Below are the code and all the weights of a small trained network. Each question names an input and a class and asks about switching units off, where a switched-off unit gives its printed mean instead of its output.

import numpy as np


def w(rows, s, z=0):
    codes = np.array(rows[::2]) - 128.0
    scale = np.full(codes.shape[1], s)
    scale[-1] = z or s
    return codes * scale


def f(y):
    return np.maximum(y, 0)


def log_softmax(a):
    a = a - a.max(-1, keepdims=True)
    return a - np.log(np.exp(a).sum(-1, keepdims=True))


def net(x, mask):
    res = np.array(x, float).reshape(1, 3) / 4 @ E
    y = f(res @ A[0][:, :-1].T + A[0][:, -1])
    res = res + np.where(mask, y, B[0][:, -1]) @ B[0][:, :-1]
    return log_softmax(res[-1] @ U[:, :-1].T + U[:, -1])


A, B = {}, {}
E = w([
[193,213,90,165,172,124,84,113,7,113],'x0',
[163,48,153,146,150,160,55,170,127,151],'x1',
[87,125,181,181,248,62,254,140,121,187],'x2',
],0.0094)
A[0] = w([
[20,41,146,173,208,141,74,152,130,163,211],'n0',
[90,136,107,172,174,76,174,109,58,77,248],'n1',
[108,150,75,74,97,110,49,114,59,100,246],'n2',
[95,99,157,116,85,112,113,140,165,84,36],'n3',
[139,214,165,159,186,39,236,104,154,144,172],'n4',
[148,31,136,130,95,94,102,254,156,161,181],'n5',
[102,50,131,146,134,138,106,160,135,159,179],'n6',
[101,100,163,37,158,96,162,88,143,171,104],'n7',
[189,69,171,165,67,105,98,111,99,130,47],'n8',
[29,99,103,158,172,118,96,202,109,96,129],'n9',
[96,150,126,145,177,100,162,109,179,212,137],'n10',
[127,108,204,205,206,177,124,149,107,165,236],'n11',
[148,9,199,51,163,165,55,220,222,105,254],'n12',
[53,79,142,113,103,213,194,107,198,136,184],'n13',
[79,119,114,104,114,172,25,156,108,145,160],'n14',
],0.0082,0.0028)
B[0] = w([
[218,68,87,112,130,153,158,140,222,193,208],'n0',
[66,51,81,112,169,72,45,182,125,202,208],'n1',
[144,66,54,5,93,115,97,227,137,162,212],'n2',
[122,90,101,120,74,143,95,175,183,137,159],'n3',
[21,127,121,137,145,72,70,146,44,231,248],'n4',
[211,88,98,92,95,206,48,175,139,133,203],'n5',
[151,81,116,71,101,156,66,164,196,133,180],'n6',
[149,170,132,149,105,126,153,47,127,163,176],'n7',
[137,138,102,115,137,87,84,165,39,144,153],'n8',
[234,129,91,120,110,126,114,121,110,150,153],'n9',
[97,161,155,181,127,86,153,128,137,181,199],'n10',
[102,142,67,98,155,86,93,183,63,191,210],'n11',
[152,87,80,44,89,160,125,171,207,145,250],'n12',
[161,234,143,147,100,123,210,108,196,122,214],'n13',
[120,80,43,164,155,125,83,190,146,254,186],'n14',
],0.0075,0.012)
U = w([
[143,129,187,147,176,224,107,58,121,1,3],'0',
[82,152,101,151,180,82,74,144,71,153,223],'1',
[206,105,87,55,82,212,49,173,181,110,194],'2',
[105,195,137,118,28,175,154,47,202,51,122],'3',
[140,143,164,206,143,127,139,86,181,178,6],'4',
],0.0083,0.0035)

Each question gives the input, the list of numbers given to net, and the class t.
The units are the neurons (one row each of A and B). Each row of codes is followed by its name. A weight is (code - 128) times the scale printed after its matrix; where a second scale follows, it is the last column's (A, B and U).
mask holds one flag per neuron, in row order. A switched-off neuron (its flag False) gives its mean, the last column of its row in B, instead of its output. The means were averaged over made-up inputs and are rounded, as every weight is.
A unit's drop is (log p(t) with every unit on - log p(t) with that unit switched off) / (log p(t) with every unit on - log p(t) with every unit switched off).
The circuit of an input: a set's keep is (log p(t) with only the set's units on - log p(t) with every unit switched off) / (log p(t) with every unit on - log p(t) with every unit switched off). Starting from the 12 units with the biggest drops (on a tie, the unit counted first), units are removed one at a time, each time the one whose removal leaves the highest keep (on an exact tie, the one counted first), for as long as the keep stays at least 0.8.
circuit, biggest first: the units of the circuit, biggest drop first
top k neurons: the k neurons with the biggest drops, biggest first
drop when u is switched off: that unit's drop, to one decimal
input [-4,-1,3], class 4: top neuron : n2
input [-7,-8,3], class 4: top 2 neurons : n13; n4
input [6,2,-1], class 1: top 3 neurons : n12; n5; n0
input [-6,3,8], class 4: top 2 neurons : n10; n2
input [-5,1,5], class 4: circuit, biggest first : n2; n13
input [2,3,2], class 1: top 4 neurons : n12; n2; n5; n11
input [-3,-6,3], class 1: top 2 neurons : n4; n0
input [1,-5,-2], class 1: top 2 neurons : n12; n5
input [6,3,-1], class 1: top 4 neurons : n12; n5; n0; n6
input [4,-2,0], class 1: drop when n0 is switched off : 0.1
input [0,-1,1], class 1: drop when n12 is switched off : 0.1
input [-2,-8,-5], class 3: drop when n1 is switched off : 0.2
